In the rows, 128 means zero.
Each row of numbers stands for one thing and depends on some of the facts below. Use the named rows to name the rest.

Some facts about the things:
z_77 kalil:z_909 klidru:z_619
z_6 kalil:z_297 klidru:z_915
z_111 kalil:z_503 klidru:z_680
z_844 sustem:z_379 z_498 kalil:z_27 gopam:bredra klidru:z_923 garek:z_923
z_817 kalil:z_970 gopam:pekotri
z_454 kalil:z_391 gopam:voplu klidru:z_312 garek:z_312
z_221 sustem:z_59 z_11 z_431 kalil:z_722 gopam:pekotri klidru:z_261 garek:z_235
z_749 kalil:z_280 gopam:pekotri
z_701 kalil:z_767 gopam:kavar
z_989 sustem:z_59 z_911 z_470 kalil:z_6 gopam:bredra klidru:z_952 garek:z_338
z_319 kalil:z_909 klidru:z_709
z_60 kalil:z_168 gopam:kavar klidru:z_245
z_842 kalil:z_295 gopam:bredra klidru:z_237 garek:z_237
z_237 kalil:z_295 gopam:pekotri klidru:z_320
z_26 sustem:z_634 kalil:z_108 klidru:z_529
z_894 kalil:z_77 gopam:kavar klidru:z_896 garek:z_73
z_680 kalil:z_503
z_11 kalil:z_857 gopam:pekotri klidru:z_118 garek:z_226
z_107 sustem:z_817 z_134 kalil:z_319 gopam:pekotri
z_792 kalil:z_823 gopam:voplu garek:z_974 z_801
z_876 kalil:z_680 gopam:pekotri
z_952 kalil:z_6 gopam:bredra
z_575 kalil:z_897 klidru:z_550
z_622 kalil:z_830 gopam:pekotri klidru:z_636 garek:z_947
z_830 kalil:z_671 klidru:z_231
z_312 kalil:z_391 gopam:pekotri garek:z_967 z_588
z_598 kalil:z_575 gopam:pekotri
z_947 sustem:z_60 z_833 kalil:z_830 gopam:kavar klidru:z_622
z_923 kalil:z_27 gopam:pekotri
z_100 kalil:z_280 gopam:pekotri klidru:z_16 garek:z_607
z_239 sustem:z_840 z_182 z_176 kalil:z_108 klidru:z_911
z_636 kalil:z_830 gopam:pekotri klidru:z_840 garek:z_851
z_231 kalil:z_671 gopam:voplu klidru:z_96
z_378 kalil:z_280 gopam:voplu klidru:z_100 garek:z_749 z_607
z_915 kalil:z_297 gopam:pekotri klidru:z_965 garek:z_965
z_235 sustem:z_643 z_6 z_656 kalil:z_722 gopam:pekotri klidru:z_212 garek:z_488
z_656 kalil:z_77 gopam:voplu garek:z_894 z_896 z_73
z_431 kalil:z_295 gopam:pekotri klidru:z_842 garek:z_842
z_851 sustem:z_226 z_108 z_882 kalil:z_830 gopam:kavar klidru:z_947 garek:z_622 z_947
z_157 kalil:z_897 gopam:voplu klidru:z_575
z_469 kalil:z_939 gopam:voplu klidru:z_41
z_673 kalil:z_909 gopam:pekotri klidru:z_813 garek:z_822 z_813
z_73 kalil:z_77 gopam:kavar klidru:z_894
z_306 kalil:z_441 gopam:pekotri garek:z_820
z_911 kalil:z_108 gopam:bredra klidru:z_83 garek:z_529
z_498 kalil:z_111 gopam:pekotri
z_182 kalil:z_857 gopam:pekotri klidru:z_558
z_648 kalil:z_168 gopam:voplu klidru:z_60 garek:z_245
z_83 sustem:z_399 kalil:z_108 gopam:pekotri klidru:z_484
z_882 kalil:z_379 gopam:pekotri garek:z_810
z_588 kalil:z_391 gopam:pekotri klidru:z_454 garek:z_967 z_4
z_715 sustem:z_41 z_470 kalil:z_280 gopam:bredra klidru:z_749 garek:z_100
z_896 sustem:z_502 z_643 kalil:z_77 gopam:pekotri klidru:z_30 garek:z_30 z_73
z_134 kalil:z_391 gopam:pekotri klidru:z_280
z_30 kalil:z_77 gopam:bredra klidru:z_656 garek:z_73
z_865 kalil:z_550 gopam:bredra garek:z_54
z_710 sustem:z_817 kalil:z_767 gopam:pekotri klidru:z_701
z_643 kalil:z_575 gopam:pekotri klidru:z_905 garek:z_905
z_366 sustem:z_830 z_810 kalil:z_26 gopam:bredra klidru:z_960
z_823 sustem:z_498 kalil:z_297
z_767 kalil:z_297 klidru:z_6
z_634 kalil:z_550 gopam:pekotri klidru:z_678
z_245 kalil:z_168 gopam:voplu klidru:z_731 garek:z_60
z_4 kalil:z_391 gopam:voplu klidru:z_134 garek:z_454
z_820 sustem:z_840 z_319 z_644 z_749 kalil:z_441 gopam:voplu klidru:z_168
z_488 kalil:z_722 gopam:pekotri garek:z_261 z_212 z_221
z_63 kalil:z_833 gopam:kavar klidru:z_460 garek:z_473
z_659 kalil:z_111 gopam:pekotri klidru:z_498
z_731 sustem:z_280 z_193 kalil:z_168 gopam:pekotri klidru:z_644 garek:z_245 z_644
z_484 kalil:z_108 gopam:pekotri garek:z_911
z_833 kalil:z_909 klidru:z_77
z_338 sustem:z_746 kalil:z_6 gopam:voplu klidru:z_989 garek:z_989
z_974 kalil:z_823 gopam:pekotri klidru:z_792
z_16 kalil:z_280 gopam:bredra klidru:z_499 garek:z_715
z_768 kalil:z_26 gopam:voplu klidru:z_888
z_181 sustem:z_22 z_229
z_644 kalil:z_168 gopam:pekotri klidru:z_616
z_571 sustem:z_469 kalil:z_767 gopam:voplu klidru:z_710 garek:z_701
z_502 kalil:z_120 gopam:voplu klidru:z_176
z_27 sustem:z_503 z_393 kalil:z_181
z_307 sustem:z_906 z_574 z_701 kalil:z_120 gopam:bredra garek:z_746
z_709 sustem:z_952 kalil:z_909 gopam:pekotri
z_460 kalil:z_833 gopam:pekotri klidru:z_473 garek:z_473
z_212 kalil:z_722 gopam:voplu klidru:z_22 garek:z_261 z_488
z_905 sustem:z_897 kalil:z_575 gopam:pekotri klidru:z_598
z_550 kalil:z_897 klidru:z_399
z_41 kalil:z_939 gopam:voplu klidru:z_574
z_965 kalil:z_297 gopam:voplu klidru:z_684 garek:z_915
z_822 kalil:z_909 gopam:pekotri klidru:z_833
z_610 sustem:z_226 z_120 kalil:z_550 gopam:pekotri klidru:z_865
z_574 kalil:z_939 gopam:pekotri
z_176 kalil:z_120 gopam:bredra klidru:z_307
z_22 kalil:z_722 gopam:voplu klidru:z_221 garek:z_261 z_212 z_488
z_70 kalil:z_680 gopam:pekotri klidru:z_876
z_399 kalil:z_897 gopam:pekotri
z_499 sustem:z_157 z_231 kalil:z_280 gopam:voplu klidru:z_715 garek:z_607
z_213 kalil:z_441 gopam:pekotri klidru:z_722
z_906 kalil:z_470
z_616 kalil:z_168 gopam:pekotri
z_229 kalil:z_321 gopam:pekotri
z_801 sustem:z_588 z_529 kalil:z_823 gopam:pekotri klidru:z_974
z_529 kalil:z_108 gopam:pekotri klidru:z_239
z_607 kalil:z_280 gopam:voplu klidru:z_378 garek:z_16
z_118 sustem:z_182 kalil:z_857 gopam:pekotri klidru:z_939
z_59 kalil:z_120 gopam:voplu klidru:z_746
z_960 sustem:z_865 kalil:z_26 gopam:pekotri klidru:z_768 garek:z_366
z_379 kalil:z_857 klidru:z_321
z_280 kalil:z_391 klidru:z_588
z_168 kalil:z_441 klidru:z_306
z_813 sustem:z_111 kalil:z_909 gopam:kavar klidru:z_319
z_909 sustem:z_636 z_226
z_295 sustem:z_830 z_168 z_120 z_229 z_157 z_749 kalil:z_120 klidru:z_502
z_261 sustem:z_967 z_297 kalil:z_722 gopam:voplu klidru:z_488
z_684 kalil:z_297 gopam:pekotri klidru:z_823 garek:z_915
z_888 kalil:z_26 gopam:pekotri garek:z_366
z_393 kalil:z_558 gopam:pekotri
z_558 sustem:z_280 z_817 z_894 z_182 z_319 z_529 kalil:z_857 klidru:z_11
z_321 kalil:z_857 klidru:z_182
z_967 kalil:z_391 gopam:kavar klidru:z_4 garek:z_4
z_193 kalil:z_906 gopam:kavar
z_810 kalil:z_379 gopam:bredra klidru:z_882
z_939 kalil:z_857
z_746 kalil:z_120 gopam:voplu klidru:z_295
z_840 kalil:z_830 gopam:pekotri garek:z_947
z_54 kalil:z_550 gopam:pekotri klidru:z_610
z_320 sustem:z_684 z_379 z_321 kalil:z_295 gopam:voplu garek:z_237 z_431
z_226 kalil:z_857 gopam:pekotri klidru:z_379
z_678 kalil:z_550 gopam:pekotri klidru:z_54 garek:z_865
z_722 kalil:z_441 klidru:z_820
z_785 kalil:z_108 gopam:pekotri klidru:z_26 garek:z_484
z_473 sustem:z_60 z_746 z_73 kalil:z_833 gopam:voplu
z_409 kalil:z_120 gopam:voplu klidru:z_59 garek:z_746 z_307
z_96 kalil:z_671 gopam:pekotri
z_992 kalil:z_550 gopam:pekotri klidru:z_634 garek:z_634
z_619 kalil:z_909 klidru:z_673

Some things and their rows:
z_785: [ 92 150  98 124 133  93 126 160 133 137 115 100  97 153 196 122 136 148
 124 144 144 149 129 118 134 143 140 111 119 107  95 128 130 131 128 125
 139 135 129 123  88]
z_235: [ 91 181  93 152 164 132 139 176 120 204 142 143 111 136 207 122 101 155
 135 163 116 116 175 110  84 120 126  63 191  99 102 136  94 143 109 111
 153 130  36 126  61]
z_673: [129 133 128 126 129 119 131 154 104 144 118 107  92 130 139 128 121 129
  91 112 138 138 112 127 142 148 131 119 111 106 114 127 143 123 124 126
 128 149 172 140 123]
z_656: [134 121 155 129 123 142 138 136 106 175 140 103  83 104 104 118 115 114
  57  82 132 137  91 117 154 144 131 123 115 100 141 151 147 131 129 124
 133 183 203 136 165]
z_965: [113 130 132 135 129 114 128 148 113 132 133 131 109 120 134 119 134 139
 112 105 137 116 117 123 132 143 124 126 125 121 122 123 139 127 132 132
 137 147 145 133 124]
z_338: [ 77 147 110 124 133  75 122 150 132 119 119 135 116 139 209 119 145 153
 131 133 143 147 129 126 127 143 134 118 123 127  94 122 130 117 141 134
 149 137 116 137  86]
z_399: [148 115 137 140 134 151 125 168  78 120 145 116 101 117  93 113 122  99
  99  93 141  79 118 133 137 142 117 131 121 121 141 108 166 142 125 135
 130 137 172 142 138]
z_108: [162 138 121 143 129 123 146 148 134 107 144 150 107 138  63 130 125 151
 133 147 141 107 143 144 134 126 128 140 135 120 102 112 116 143 124 131
 141 143 106 114 151]
z_70: [ 78 148  94 131 131  82 127 160 134 120 124 112 110 149 193 121 136 144
 127 136 146 135 138 120 127 139 137 106 127 106  98 117 132 121 134 131
 142 126 117 132  88]
z_897: [157 136 116 136 130 124 139 151 127 109 135 160 111 141  74 133 125 159
 137 157 145 102 138 143 134 131 121 146 122 131 102 109 125 142 125 133
 140 135 113 117 161]
z_41: [118 134 114 139 124 109 125 156 112 119 138 136 110 127 131 112 133 129
 111 107 142 113 120 106 137 133 123 120 128 113 126 125 136 133 133 131
 144 132 147 124 136]
z_193: [136 137 117 141 126 114 139 151 124 108 136 128 107 138  83 130 120 128
  88 109 143  99 129 137 141 113 129 118 143  97 111 112 128 119 130 134
 156 144 103 138 150]
z_749: [149 123 156 142 129 128 125 160 114 145 145 153 118 132  38 143 124 100
 104  95 129  77 127  92 128 108 102 116 138 103 134  87  99 128 150 146
 122  93 205 179 153]
z_616: [122 122 155 203 155 157 120 142 118 165 130  86 106  94 116 168 101  25
 109 116 114  76 116 140 122 112 130 128 163  49 153  99 107 151 141 127
 129 144 134 122 134]
z_441: [128 150 137 177 160 147 149 137 143 160 128 120 110 136  81 133 119  84
 144 187 124  96 146 148 108 114 127 142 172  91 115 102  93 170 136 125
 144 139  48 103 145]
z_134: [119 139 105 133 124 104 130 160 137 117 141 125 107 132 132 120 132 147
 112 120 143 117 133 117 134 143 134 122 127 114 114 121 134 129 123 129
 135 126 138 126 111]
z_107: [128 135 131 135 130 115 146 149 128 104 130 137 112 135 116 133 114 152
 104 129 145 117 129 150 135 109 126 121 128 121  93  97 147 112 134 137
 140 151 124 144 130]

Name these rows:
No name comes twice in this set of rows, the named rows included.
[ 82 147  96 122 136  95 122 152 131 148 109 111  97 150 207 117 144 145
 128 147 139 160 120 108 139 144 135 119 112 109 101 133 121 138 131 120
 148 150 136 112  96] | z_409
[ 77 135 122 195 151 124 118 138 147 146 129  99 116 112 173 161 130  39
 147 141 126  94 128 131 116 122 138 131 157  66 138 101  91 159 150 128
 151 132  87  94 108] | z_245
[ 78 138 112 134 128  79 126 149 136 112 139 129 118 136 171 109 151 155
 139 124 148 126 136 134 130 145 135 131 127 129 106 118 138 135 136 134
 144 130 103 122 112] | z_4
[ 64 149  96 184 154 112 114 136 165 164 101  69 102 134 219 165 139  55
 156 166 127 137 118 128 122 127 143 126 140  60 124 116  88 162 146 117
 154 142  87  78  94] | z_648
[ 96 149  83 135 126  82 122 163 140  99 134 118 108 146 173 113 143 148
 130 137 151 127 143 112 132 135 137 119 117 108 104 125 126 135 127 127
 142 112 117 120 102] | z_431
[123 132 135 142 126 117 136 145 130 147 149 134 106 112 111 125 129 128
 106  92 136 113 127 111 128 141 127 122 137 114 127 128 116 128 133 129
 141 144 155 122 143] | z_502
[101 140 111 145 122  89 130 160 131 105 148 128 117 131 138 114 136 153
 129 113 146 102 144 125 129 132 134 117 129 105 113 115 131 127 130 135
 137 113 126 133 116] | z_529
[ 97 133 142 128 128  99 134 144 116 136 128  95 101 119 163 120 129 141
  80  97 141 145 118 136 133 141 142 113 117 107 107 124 153 115 128 133
 133 165 162 148 113] | z_896
[151 136 142 200 155 151 126 138 134 162 135  86 108 104 103 159 122  50
 153 154 119  85 135 127 117 129 132 143 160  72 147 106  83 173 134 120
 131 130 103  91 137] | z_168
[100 142  80 128 128  75 112 156 130 102 121 160 121 146 191 112 139 167
 122 158 144 142 114 107 137 129 132 121 132 116 107 134 126 121 137 127
 150 117 117 124 122] | z_469

Now the same things, written a new way:
Some things and their rows:
z_558: [ 95 125 104 139 115 132 156 138 117  84 111 119 163 132 144]
z_484: [143 119 154 120 116 164 152 143 118  27 135  91 176 134 117]
z_746: [142 137 134 116 123 130 123 121 136 136 127 115 128 119 132]
z_785: [130 127 114 125 152 113  93 130 135 174 133 144  98 135 115]
z_338: [125 131 115 116 142 123  79 135 141 175 113 145 114 119 106]
z_118: [135 129 158 127 124 159 154 131 111  29 118  90 182 131 130]
z_616: [138 106 169 145  93 153 138 101  95  60 160  93 158 113 135]
z_6: [ 88 120 108 133 123 105 128 128 147 157 115 135 119 142 159]
z_320: [141 131 133 120 124 147 117 136 127 104 127 127 145 117 115]
z_619: [118 142  80 138 117 120 161 131 115  99 133 160 136 150 152]
z_100: [134 120 142 111 151 127 104 144 146 125 126 116 132 130 102]
z_134: [138 130 146 122 144 120 121 122 141 127 125 107 119 134 131]
z_673: [160 144 121 123 128 142 147 134 116  67 146 133 134 145 120]
z_822: [146 156 100 126 156 100 109 116 128 163 140 165  83 138 131]
z_897: [103 115 128 142 119 118 176 138 124 151 106 129 132 138 125]
z_221: [136  93 148 137 120 162 108 119  91 107 161 121 128 118 130]
z_181: [ 94 119 129 146 120 126 163 132 116 139  96 154 127 136 120]

Name these rows:
No name comes twice in this set of rows, the named rows included.
[144 129 148 110 124 153 121 149 135  82 112 105 164 114 111] | z_499
[141 110 161 137  94 174 118 104  91  91 146 119 150 109 152] | z_261
[130 134 154 124 140 143 128 128 120  77 116 103 158 124 124] | z_610
[143 123 126 111 117 141 117 141 136 104 125 117 149 120 112] | z_965
[159 158  97 116 141 123 110 123 138 170 150 190 104 130 123] | z_63
[136 107 157 135 106 149 125 118 109  81 156 109 142 126 117] | z_306
[122 151  66 141 125 107 158 133 116 119 134 169 119 147 150] | z_77
[132 137  98 133  93 139 197 140 108  31 133 126 169 147 162] | z_319
[148 118 148 105 103 154 135 142 131  55 122 100 174 118 112] | z_454
[129 148 140 118 144 131 105 118 137 160 125 155 136 108 124] | z_947
[134 130 124 126 148 112 131 125 132 145 132  93 134 131 125] | z_574
[ 94 125 118 139 117 142 163 142 115  63 106 108 186 129 147] | z_823

